Each row was made from one walk, in order. Every step used is in the known rows, and no mark comes twice. Write each row's walk.
Known rows:
C > R > G > A > Q: [-11.1, -29.6, -25.8, -43.9,  -9.8, -11.5, -26.8,  -2.4, -17.5,  10.7,
  -3.1, -10.0, -14.1, -37.3,   0.5, -25.3, -14.0,  28.4,  -1.7,   3.0,
  23.6, -15.6]
Q > G > L > R: [ -0.7,   7.8,   3.5,   4.0,  10.0,  15.0, -59.5,  29.4,  -9.0,  20.5,
  10.4,  22.7, -15.7,  16.3,   7.1,  15.3,  -2.9,  -5.6, -39.1,  27.6,
 -45.1,  11.6]
L > A > Q > G: [-10.4,  27.8,  -3.8,  -1.6,  16.4,  -2.9,   5.7,  -6.0,  16.7, -24.2,
   6.3, -19.4,   5.1,  10.9,   5.5,   1.6,  14.7,   7.5,   2.7, -26.1,
 -36.1, -16.7]
A > R > G: [ -5.9, -10.3,  -4.2, -23.6, -14.1,  -7.8, -15.9, -14.3, -30.6,  14.8,
   8.6,  12.2, -19.2, -46.7,  -4.6, -36.2,   5.4,  17.8, -31.3, -40.8,
  -0.8, -15.4]
Q > L > C: [-38.8,  37.4,   4.8,  31.3,   1.9,   9.5,  43.9,  38.9,  -4.5, -27.5,
  12.4,  -1.4,   3.3,   4.5, -14.9,   1.8,   2.9,  13.9,  17.0, -37.7,
  33.3, -21.0]
Q > C: [-26.0,  26.5,  -2.5,  -0.3,  25.1,  10.2, -11.1,  38.2,  -6.3, -11.1,
 -11.4,  10.9,  -9.7,  -4.4,   5.4,   1.9,  -0.2,   6.9, -15.6, -22.9,
   5.0, -42.5]
G > L: [ -6.8,   2.7,   8.6,   6.7,   6.8,   3.6, -27.0,  23.8,   7.0,   1.9,
 -11.3,  29.9,  -9.5,   0.1,  12.4, -11.4, -20.6,   5.7, -16.1, -30.6,
 -31.2,  16.7]
L > R > G: [ -5.4,  -4.7, -21.1, -25.9,   0.3,  15.0, -32.2,  32.4, -26.8,  20.8,
  32.2,  -5.6, -23.9, -14.7,  -6.9,  -7.6, -20.6,  13.8, -22.4,  -9.7,
  17.5, -13.2]
A > G > L > R: [  7.6, -12.8,   0.5,  11.5,  18.4,  25.9, -45.2,  29.6, -13.6, -10.7,
  -3.8,  28.5,  -4.5,  11.9,  -2.9,  -3.3,  -0.7, -16.3, -13.5,  20.5,
 -47.1,  30.4]
L > C: [-25.0,  28.8,  23.9,  18.0,   2.5,  -7.4,  14.5,  35.0, -11.5, -10.0,
   0.6,  -1.5,  -7.1,   4.6,   2.3,  -4.7,   1.0,   9.7,  10.3, -63.3,
  18.3, -18.3]
A > Q > L > R: [-32.7,  10.1, -25.5,  -2.1,  33.5,  41.6,  26.6,  36.1,  12.3, -16.6,
  24.1, -38.4,  -1.2,   6.6, -18.9,  -9.5, -29.0,  23.7,  21.3,  16.3,
  18.4, -17.0]
C > R > G > A: [-12.0, -16.9, -16.5, -36.1, -27.2, -16.0, -50.9,   6.8, -38.7,  19.6,
  -3.9,  12.6, -16.9, -38.5,  14.0, -10.4,  -1.0,  13.0, -30.1,  -4.3,
  30.9, -20.1]
L > R > G > A: [-23.5, -15.5, -16.6, -32.1, -27.5,   8.5, -44.9,  20.3, -45.8,  17.8,
  20.4,  -8.8, -19.8, -26.1,   4.8,   1.6, -25.7,   5.2, -19.3,  -3.2,
  18.3, -16.2]
R > G > L: [  6.1, -12.5, -12.7,  -7.2, -13.6,   1.3, -26.2,  17.7,  -3.0,  15.4,
   9.8,  40.6, -18.1, -17.9,  -7.6, -17.4, -22.5,  20.3, -25.8, -23.7,
 -25.9,  15.5]
Q > L > C > R > A > G: [-12.3,  27.3,   9.3,  41.1,  12.2, -12.4,  24.8,  39.6, -23.2, -26.0,
 -19.7,  14.7,  17.0,  11.0,  -0.8,  -8.8,  43.9,   0.6,  10.9,   1.4,
  50.0, -16.8]
C > R > G > L > A > Q: [ 13.0,  -0.2, -41.7, -28.0,  23.9,  -7.3,  10.8,  -9.6,  14.9,  -2.4,
  30.7,   1.9,  -3.8, -22.7,   1.4, -26.8,   2.6,  39.5,   3.0,  -2.0,
 -36.8,  11.6]
Q > G > L: [  3.4,   8.6,  12.5,  13.7,  -4.2,  -0.6, -49.3,  16.0,   5.7,   6.4,
 -13.5,  45.6, -10.3,  10.0,   7.5,   4.7,   2.8,  -4.9, -39.1,  -2.7,
 -49.1,  11.7]
G > A > Q: [-28.9, -14.8,   7.2, -18.2,  -4.0,   0.9,  -8.9,   4.7,  -4.8, -13.5,
 -23.9, -18.3,  -4.4, -11.1,  11.9, -16.7, -28.5,  12.2,  18.6, -33.7,
  -0.4, -13.6]
C > R: [-11.7,  10.2,  -0.8, -15.6,  18.5,  -7.0, -35.4,  26.5,  -9.2,   8.1,
 -14.5,   6.2,  -7.5,  -7.5,  22.6, -14.6,   2.4,   9.3, -21.9, -19.0,
  25.5, -13.7]
R > G > L > A > Q > C: [ -7.0,  15.8, -40.5, -12.9,  32.8,   8.0,  38.0,   4.2,  18.4, -20.5,
  35.2,  11.0,  -5.7, -22.0, -15.6, -10.9,  -2.9,  35.2,   7.5,  -6.9,
 -59.0, -16.8]
L > A > Q > C: [-31.0,  37.4, -16.8,  -6.3,  47.4,  11.4,  40.8,  16.3,  15.4, -39.9,
  11.1, -25.2,   3.7,  -5.1,   5.3,  -2.9,   6.2,  22.2,  25.1, -29.8,
 -23.0, -42.0]

Which walk is each row?
[-51.9,  13.2,   2.9,  17.4,  -6.6,   8.1,  57.2,  20.4,  -4.6, -36.7,
   3.8, -25.8,   4.7,  -4.8, -13.0,  -0.1, -12.3,  21.1,  47.3, -22.2,
  25.9, -24.5] => G > A > Q > L > C
[-21.9,  24.8,  -4.3,  -7.8,  27.6,   6.2,  29.2,   0.5,  19.0, -33.9,
  10.4, -32.6,   7.4,   0.9,  12.9, -17.8,  -4.8,  18.4,  29.0, -55.7,
 -16.9, -14.8] => L > A > Q
[-23.5,   0.7,  20.2,  -3.4, -31.1, -10.1, -59.2,   8.4, -26.2,   3.1,
 -27.5,  16.2,  -6.6,  -2.4,  21.7,  15.4,   2.1, -17.3, -31.6, -12.5,
  -6.8, -19.7] => Q > G > A
[-18.3,  14.9,  -6.8,   4.9,  60.5,  15.8,   3.7,  48.3,   5.0,   6.5,
   2.1, -11.5, -10.1,  10.6,  13.7,  -9.4, -24.6,  28.0,  11.0,  16.8,
 -23.4, -13.9] => G > L > R > A > Q > C
[  5.3,  -4.0,   1.9,   4.9,  15.5,   4.4, -23.5,   5.0,  27.3,   2.4,
  -9.9,  20.2, -10.1,  11.2,  -7.2,  -9.3, -11.2,  11.4, -13.0,   6.2,
 -57.1,  14.5] => A > Q > G > L
[-20.2,  24.3, -11.1, -11.7,  41.0,  -0.3, -26.6,  37.8,  -9.8,   1.0,
 -10.0,  10.9, -10.7, -12.3,  12.8,  -0.6,  17.9,  15.2, -27.6,   7.0,
  18.9, -42.7] => Q > C > R
[-45.2,  12.2,  -9.5,   4.1,   7.1,  -1.9,  40.3,  16.0,  -8.9, -24.6,
   0.8, -26.2,   6.2, -12.0,  -5.1,  -5.5,   4.7,  28.2,  34.9,   3.8,
  41.5, -27.0] => G > A > Q > L > C > R
[ -1.1,  -0.9,  26.9,  20.3,   1.3, -11.3, -26.7,  29.3, -17.8, -18.6,
 -41.6,  21.0,   4.9,  12.1,  19.3, -20.4,   9.3, -13.9,  -4.4, -38.6,
  10.8,  -4.8] => R > A > G
[-19.1, -15.7,  -4.0, -22.1, -41.3,  -5.0, -35.3,   7.5, -34.9,   6.8,
  -2.0,  12.4, -15.7, -32.1,   6.5,  -8.4, -21.5,   5.7, -18.7, -33.2,
  14.9, -15.9] => R > G > A
[-37.5,  42.7, -16.3,  13.4,   8.9,  15.4,  34.2,  15.8,   5.3, -42.0,
  19.3,  -9.9,  14.7,   0.6,  10.1,   3.7,   9.0,   5.7,   3.9, -37.5,
   8.6, -18.3] => Q > L > A
[-12.3,  11.6,  -8.8, -23.5,  -7.7, -11.9,  12.8, -31.3, -31.1,  -7.6,
  28.7,  -1.9,  -5.1, -46.3,   7.9, -24.9,  24.1,  15.1, -19.4, -56.9,
 -17.7, -18.5] => L > A > R > G
[-10.3,   4.0,  -0.1,  -2.2,  21.4,  21.0, -36.6,  38.6,  -9.3,  10.7,
  14.4,   9.1, -11.7,   6.1,  13.8,  -1.2, -24.6,   6.7, -14.2,  -3.6,
 -30.0,  18.3] => G > L > R
[-25.4,  23.5, -28.8,  -8.8,  -9.1,   4.6,  42.1, -23.2, -23.7, -23.8,
  42.3,  -0.9,   3.7, -47.9,  -6.5, -18.4,  29.6,  18.5, -15.2, -29.6,
  -2.7, -20.5] => Q > L > A > R > G
[-23.6,  37.8, -29.4, -19.2,  63.0,   1.9,  26.4,  15.1,  10.7, -28.1,
   9.3, -25.0,   5.7, -10.2,  13.1,  -5.1,  25.1,  30.8,  10.8,  -2.4,
  -6.4, -45.7] => L > A > Q > C > R
[  1.1,  -1.4,  -7.9,  -0.3,  28.0,  19.4, -34.1,  22.3,  13.0,  11.4,
  10.5,   0.9, -13.8,  18.4,  -5.3,   1.5, -14.6,   9.8, -13.2,  34.0,
 -53.2,  16.2] => A > Q > G > L > R
[ -2.9,  15.6,   3.7,  10.1,  36.0, -12.5, -31.2,  39.5, -25.1, -12.5,
 -41.6,  26.1,   2.6,   0.9,  18.0,  -7.8,  41.8,  -3.4, -23.0,  15.5,
  20.0, -32.8] => Q > C > R > A > G
[-35.1,  -6.5,  26.6, -16.5, -21.8, -11.9, -29.1, -18.1, -40.7,  -1.6,
 -22.3,  -0.7,  -8.0, -37.4,  30.1, -18.2,   7.4,  -2.5, -15.2, -41.9,
  -5.6, -16.2] => G > A > R
[-30.8,   8.5, -22.9,  -3.2, -30.7,  -9.2,  15.1,  20.0, -37.7,  -2.9,
  20.2,   7.6,  -6.5, -30.9, -11.9,   2.0,  15.8,  22.3,  -3.4,   7.0,
  56.9, -28.6] => Q > L > C > R > G > A
[-29.1,  21.6,  -6.8,  -1.1,  54.5,  14.2,  10.9,  52.4,  -5.2,  -0.3,
   1.8, -37.2, -10.7,   8.4,  13.4,  -7.3, -19.7,  26.3,  13.1,   0.7,
  17.9, -43.8] => L > R > A > Q > C
[ -4.8,   1.0,  16.1,  10.6,  15.5,   6.7, -35.9,  42.1, -33.4,  -5.9,
 -18.8,  -1.2,   0.1,  18.3,  19.8,  -9.1,   5.5, -14.7,  -5.4,  -8.8,
  14.2,  -5.6] => L > R > A > G
[-36.9,  34.0,   9.9,  37.2,  19.8,  -1.6,  73.7,  40.0,  10.1, -24.7,
  -3.0, -27.5,   5.9,  14.0,  -4.4, -20.1,  -9.8,  32.7,  44.9, -44.0,
  45.2, -27.0] => R > A > Q > L > C
[-37.8,  -4.5, -19.8,   4.5, -24.8,   4.6,  57.6,  10.0, -13.8, -20.9,
  24.6, -16.7,  -3.6, -24.2, -34.9,  -7.4, -14.3,  32.4,  35.2, -13.5,
  28.1, -25.1] => R > G > A > Q > L > C
[ -4.0,   5.0,   4.4,  -3.0,  11.1,   2.3, -16.0,  10.6,  13.8,  -5.1,
 -12.7,  -2.2,  -8.0,  10.1,  -7.8,  -8.6,  -7.3,   9.9,  -7.4, -11.3,
 -14.4, -15.0] => A > Q > G
[  0.2,   6.1,  -1.1,  11.6, -13.8,  -9.1,  10.0,  22.8, -11.2,   8.9,
  23.1,  33.5, -17.8, -12.0, -15.2, -12.2,  -8.3,  23.3,  -5.2, -40.5,
 -18.5,   8.4] => R > G > L > C
[-36.0,  28.3,  -4.5,  27.9,  20.1,  15.0,  72.4,  30.3,  16.0, -35.5,
  14.2, -24.0,   5.9,   5.3, -26.9, -12.8,  -8.1,  29.4,  42.4, -29.9,
  24.8, -22.3] => A > Q > L > C
[  3.1,  -5.0, -22.8, -30.0,  -1.2, -10.4, -35.6,  18.2, -17.9,  23.6,
   6.8,  17.4, -17.6, -29.0,  -1.6, -20.9,  -0.1,  22.5, -35.5, -11.4,
  31.9, -15.1] => C > R > G
[-12.1,  17.6,  12.8,  -4.0,  16.6, -25.9, -32.7,  35.8, -17.0,  17.4,
 -28.4,   0.9,  -5.3,   0.6,  42.8, -19.2,   3.2,  13.5, -20.9, -32.5,
  44.1, -17.3] => C > R > A
[ 17.7,  -6.5,  14.7,  16.7,  19.1, -20.1, -49.1,  24.0, -12.3,  -0.2,
 -41.9,  45.8,   3.3,   7.7,  27.5, -23.3,  20.1,  -6.5, -19.9,   4.5,
 -15.5,  23.5] => C > R > A > G > L
[-13.3,  21.7,  22.1,  26.6,   2.6,  -4.5,   9.9,  31.1,  -1.3,  -5.0,
   3.4,  23.7,  -7.2,   6.9,   3.9,  -5.2,  -5.0,  12.3,   6.4, -45.8,
 -23.5,  11.0] => G > L > C
[ 10.7,   1.8,   4.8,   1.4,  28.4, -23.7, -35.7,  15.4,  15.4,  24.9,
 -27.7,  17.0,  -5.7,  11.5,  25.0, -19.3,   4.8,  20.2, -20.1,  20.6,
 -24.2,  10.3] => C > R > A > Q > G > L
[-16.2,  35.2,  27.6,  18.2,  13.7, -36.8,   2.8,  41.0, -24.2,  11.1,
 -14.8,  -7.2,  -6.3,   5.9,  35.8, -12.8,  17.9,  21.4,   3.4, -48.1,
  51.6, -23.6] => L > C > R > A
[ -4.3,  17.4,  15.7,  16.7,  35.7, -28.7,  24.1,  30.1,   7.6,   9.6,
 -11.2,  -1.9,  -6.0,   8.0,  20.8, -28.3,  -1.0,  39.3,  26.5, -24.3,
   2.6,   6.9] => G > L > C > R > A > Q
[ 13.3, -10.9, -22.3, -20.7,   1.4,  -8.6, -41.9,  14.9,  -7.7,  27.5,
  10.2,  39.6, -18.9, -26.6,   0.3, -21.5,  -4.1,  25.8, -38.0,   5.1,
 -10.2,  14.7] => C > R > G > L
[ -6.3,  19.4,  11.2,  13.6,  20.2, -16.0,  -6.7,  32.3,  -6.0,   8.8,
   3.0,  24.4,  -7.0,  -0.3,  11.6,  -7.7,  12.2,  20.2,  -4.7, -17.6,
  -7.8,   7.7] => G > L > C > R
[  3.1,  32.2,  26.7,  33.0,   6.7, -38.7, -28.2,  32.1, -14.8,  24.5,
 -15.4,  32.8,  -7.1,  18.0,  29.7,   3.8,  34.1,  11.2, -24.5,  -2.6,
  -4.7,   1.7] => Q > G > L > C > R > A
[-31.1,  15.8,  -1.7,  15.7,  20.2,   5.1,  38.1,  32.7,  17.5, -20.4,
 -14.4, -20.9,   6.5,   6.5,   5.1, -25.6, -24.1,  27.7,  21.6, -28.5,
  36.7, -21.1] => R > A > Q > L
[-16.2,   7.3,  15.4,   2.4,  20.6,  -9.1,   9.6,  27.4,  10.1,  -2.3,
 -24.8, -19.2,  -3.7,   8.2,  23.2, -31.5, -28.1,  24.3,  19.5, -53.2,
  18.3, -15.9] => R > A > Q
[  1.2,   2.0, -28.9, -15.1,  10.8,   0.6,  27.3,  -7.7,  19.2, -13.1,
  33.7,   5.9,  -4.5, -18.6,  -5.5, -23.5, -15.6,  34.9,  10.1, -31.2,
 -52.8,  12.4] => R > G > L > A > Q
[ -9.6,  20.6, -53.0, -32.2,  43.8,  -0.5,  28.6,   7.2,   1.9, -13.5,
  31.1, -15.0,  -3.8, -28.6,  -7.7, -12.8,  21.5,  40.8,   3.3,   3.8,
  -1.4, -48.1] => L > A > Q > C > R > G
[ -2.5,  22.1,  29.2,  37.6,  10.9, -21.7,  15.5,  21.7,   9.1,   5.5,
 -13.8,  13.7,  -6.3,  26.8,   6.3,  -9.2,   6.2,  18.5,  13.4, -25.5,
 -31.2,   5.4] => R > A > Q > G > L > C
[-39.9,   3.1,  -4.5, -13.2,  17.6,   8.2,   1.9,  20.3,  -7.8, -21.5,
 -21.5, -12.6,  -6.8, -18.3,   3.2,  -2.2, -15.7,  17.7,  14.1,  -7.1,
  -2.7, -42.1] => G > A > Q > C
[ -3.7,  12.9, -10.3,  -9.7,  -4.6, -18.4,   0.5,  24.7, -24.9,  16.3,
  19.9,   8.6, -16.8, -18.6,  -9.4, -14.3,  15.6,  29.6, -10.8, -25.7,
  41.6, -20.8] => L > C > R > G
[  4.0,   9.0,  39.0,  49.7,   0.5, -17.8,   3.5,  32.7, -18.4, -17.9,
 -28.2,  39.2,   5.8,  20.5,   9.7, -10.6,  17.5,  -7.3,  14.3, -37.4,
 -23.2,  18.1] => R > A > G > L > C
[-29.3,  36.8,  -6.1,  18.8,  15.9,  -0.3,  28.9,  36.5,  -9.5, -13.9,
   9.1,  -1.4,   2.5,  -2.0,  -3.8,   0.2,  21.3,  18.8,   4.0,  -7.9,
  50.4, -21.9] => Q > L > C > R
[-27.3, -14.1, -25.4, -25.6,  -1.7,   6.2,   1.2,   9.9, -15.2,  -6.0,
   0.8,  -2.3, -16.2, -35.3, -16.6,  -7.4, -18.1,  25.8,   0.7,  -2.2,
   0.9, -43.9] => R > G > A > Q > C
